Below is a small trained network, with its code and all its weights. Each question gives an input and a class and asks what happens when units are switched off, that is, made to give their printed mean instead of their output.

import numpy as np


def w(rows, s, z=0):
    codes = np.array(rows[::2]) - 128.0
    scale = np.full(codes.shape[1], s)
    scale[-1] = z or s
    return codes * scale


def f(y):
    return np.maximum(y, 0)


def log_softmax(a):
    a = a - a.max(-1, keepdims=True)
    return a - np.log(np.exp(a).sum(-1, keepdims=True))


def net(x, mask):
    res = np.array(x, float).reshape(1, 7) / 4 @ E
    y = f(res @ A[0][:, :-1].T + A[0][:, -1])
    res = res + np.where(mask, y, B[0][:, -1]) @ B[0][:, :-1]
    return log_softmax(res[-1] @ U[:, :-1].T + U[:, -1])


A, B = {}, {}
E = w([
[126,117,131,127,131,127,131,138,131,122],'x0',
[169,81,250,124,67,131,95,78,97,109],'x1',
[125,132,130,129,129,129,130,127,129,130],'x2',
[127,125,119,133,128,128,118,127,123,127],'x3',
[132,120,126,129,134,135,126,131,126,126],'x4',
[125,80,113,187,150,51,204,68,76,117],'x5',
[72,168,110,106,109,176,157,135,70,11],'x6',
],0.017)
A[0] = w([
[113,190,131,43,77,229,75,187,135,70,192],'neuron 1',
[131,69,193,179,67,93,176,35,46,79,65],'neuron 2',
[107,141,56,178,215,66,216,119,112,120,107],'neuron 3',
[77,126,108,151,100,125,199,100,35,10,64],'neuron 4',
[90,201,17,112,205,161,138,218,219,164,254],'neuron 5',
[167,126,159,101,152,139,11,169,242,254,253],'neuron 6',
[179,55,120,218,183,3,162,67,154,212,161],'neuron 7',
[110,166,38,188,214,84,191,164,137,123,195],'neuron 8',
],0.0074,0.0057)
B[0] = w([
[92,175,187,88,96,212,32,159,115,148,232],'neuron 1',
[205,157,138,105,191,86,97,93,125,45,215],'neuron 2',
[61,77,109,128,79,128,174,83,142,152,202],'neuron 3',
[123,167,57,49,193,137,161,80,198,38,222],'neuron 4',
[175,192,58,137,255,106,130,189,81,126,247],'neuron 5',
[254,91,78,59,91,42,196,95,175,96,249],'neuron 6',
[117,96,177,234,141,92,128,159,9,167,234],'neuron 7',
[79,109,46,115,96,141,201,121,113,182,214],'neuron 8',
],0.0085,0.021)
U = w([
[201,152,95,94,203,89,141,129,138,96,201],'0',
[70,89,124,192,115,106,156,152,96,222,143],'1',
[55,188,121,117,164,200,94,224,113,138,158],'2',
[18,112,86,101,127,143,181,92,156,121,2],'3',
[192,77,177,84,2,108,108,100,201,135,136],'4',
[135,97,232,222,158,103,91,117,96,136,79],'5',
[72,141,235,91,47,205,48,115,126,105,169],'6',
],0.0098,0.0021)

Each question gives the input, the list of numbers given to net, and the class t.
The units are the neurons (one row each of A and B). Each row of codes is followed by its name. A weight is (code - 128) times the scale printed after its matrix; where a second scale follows, it is the last column's (A, B and U).
mask holds one flag per neuron, in row order. A switched-off neuron (its flag False) gives its mean, the last column of its row in B, instead of its output. The means were averaged over made-up inputs and are rounded, as every weight is.
A unit's drop is (log p(t) with every unit on - log p(t) with that unit switched off) / (log p(t) with every unit on - log p(t) with every unit switched off).
The circuit of an input: a set's keep is (log p(t) with only the set's units on - log p(t) with every unit switched off) / (log p(t) with every unit on - log p(t) with every unit switched off). Starting from all 8 units, units are removed one at a time, each time the one whose removal leaves the highest keep (on an exact tie, the one counted first), for as long as the keep stays at least 0.8.
units of the circuit, in order: the units of the circuit, biggest drop first
unit that matters most: the unit with the biggest drop
top k neurons: the k neurons with the biggest drops, biggest first
drop of u: that unit's drop, to one decimal
input [-1,3,6,-4,-6,5,-7], class 5: unit that matters most => neuron 7
input [2,6,-7,-4,3,0,7], class 6: top 3 neurons => (neuron 5; neuron 6; neuron 1)
input [8,7,-3,2,6,-1,-2], class 4: top 2 neurons => (neuron 5; neuron 4)
input [-8,-5,-8,5,-5,0,7], class 2: top 2 neurons => (neuron 6; neuron 5)
input [7,-5,7,-6,1,-5,1], class 2: top 3 neurons => (neuron 1; neuron 2; neuron 4)
input [-3,-6,8,-8,-7,0,8], class 2: top 2 neurons => (neuron 5; neuron 6)
input [4,-8,8,-1,-1,3,2], class 3: top 2 neurons => (neuron 3; neuron 8)
input [2,3,4,2,5,1,-2], class 5: top 2 neurons => (neuron 4; neuron 5)
input [-4,1,4,4,2,-8,-2], class 4: units of the circuit, in order => (neuron 6; neuron 1)
input [-6,2,0,-1,-8,0,5], class 6: units of the circuit, in order => (neuron 5; neuron 6)
input [-5,-5,-8,-8,1,-8,1], class 2: top 3 neurons => (neuron 1; neuron 2; neuron 4)
input [0,1,-3,-5,1,8,-2], class 5: top 2 neurons => (neuron 2; neuron 7)
input [-4,5,8,3,5,-4,0], class 4: top 3 neurons => (neuron 6; neuron 7; neuron 5)
input [2,4,4,6,3,1,-2], class 5: top 2 neurons => (neuron 4; neuron 5)
input [2,6,5,-2,6,-5,1], class 6: units of the circuit, in order => (neuron 1)
input [4,4,2,-8,-2,-1,5], class 6: top 2 neurons => (neuron 5; neuron 6)
input [2,6,-4,7,-6,0,-5], class 4: top 3 neurons => (neuron 5; neuron 6; neuron 4)
input [8,3,4,8,-7,2,-7], class 5: drop of neuron 7 => 1.3
input [-1,-2,5,3,4,-1,6], class 2: drop of neuron 6 => 0.2
input [-7,4,-2,0,3,0,7], class 6: units of the circuit, in order => (neuron 5)
input [-6,-8,3,1,5,6,0], class 1: drop of neuron 7 => 0.3
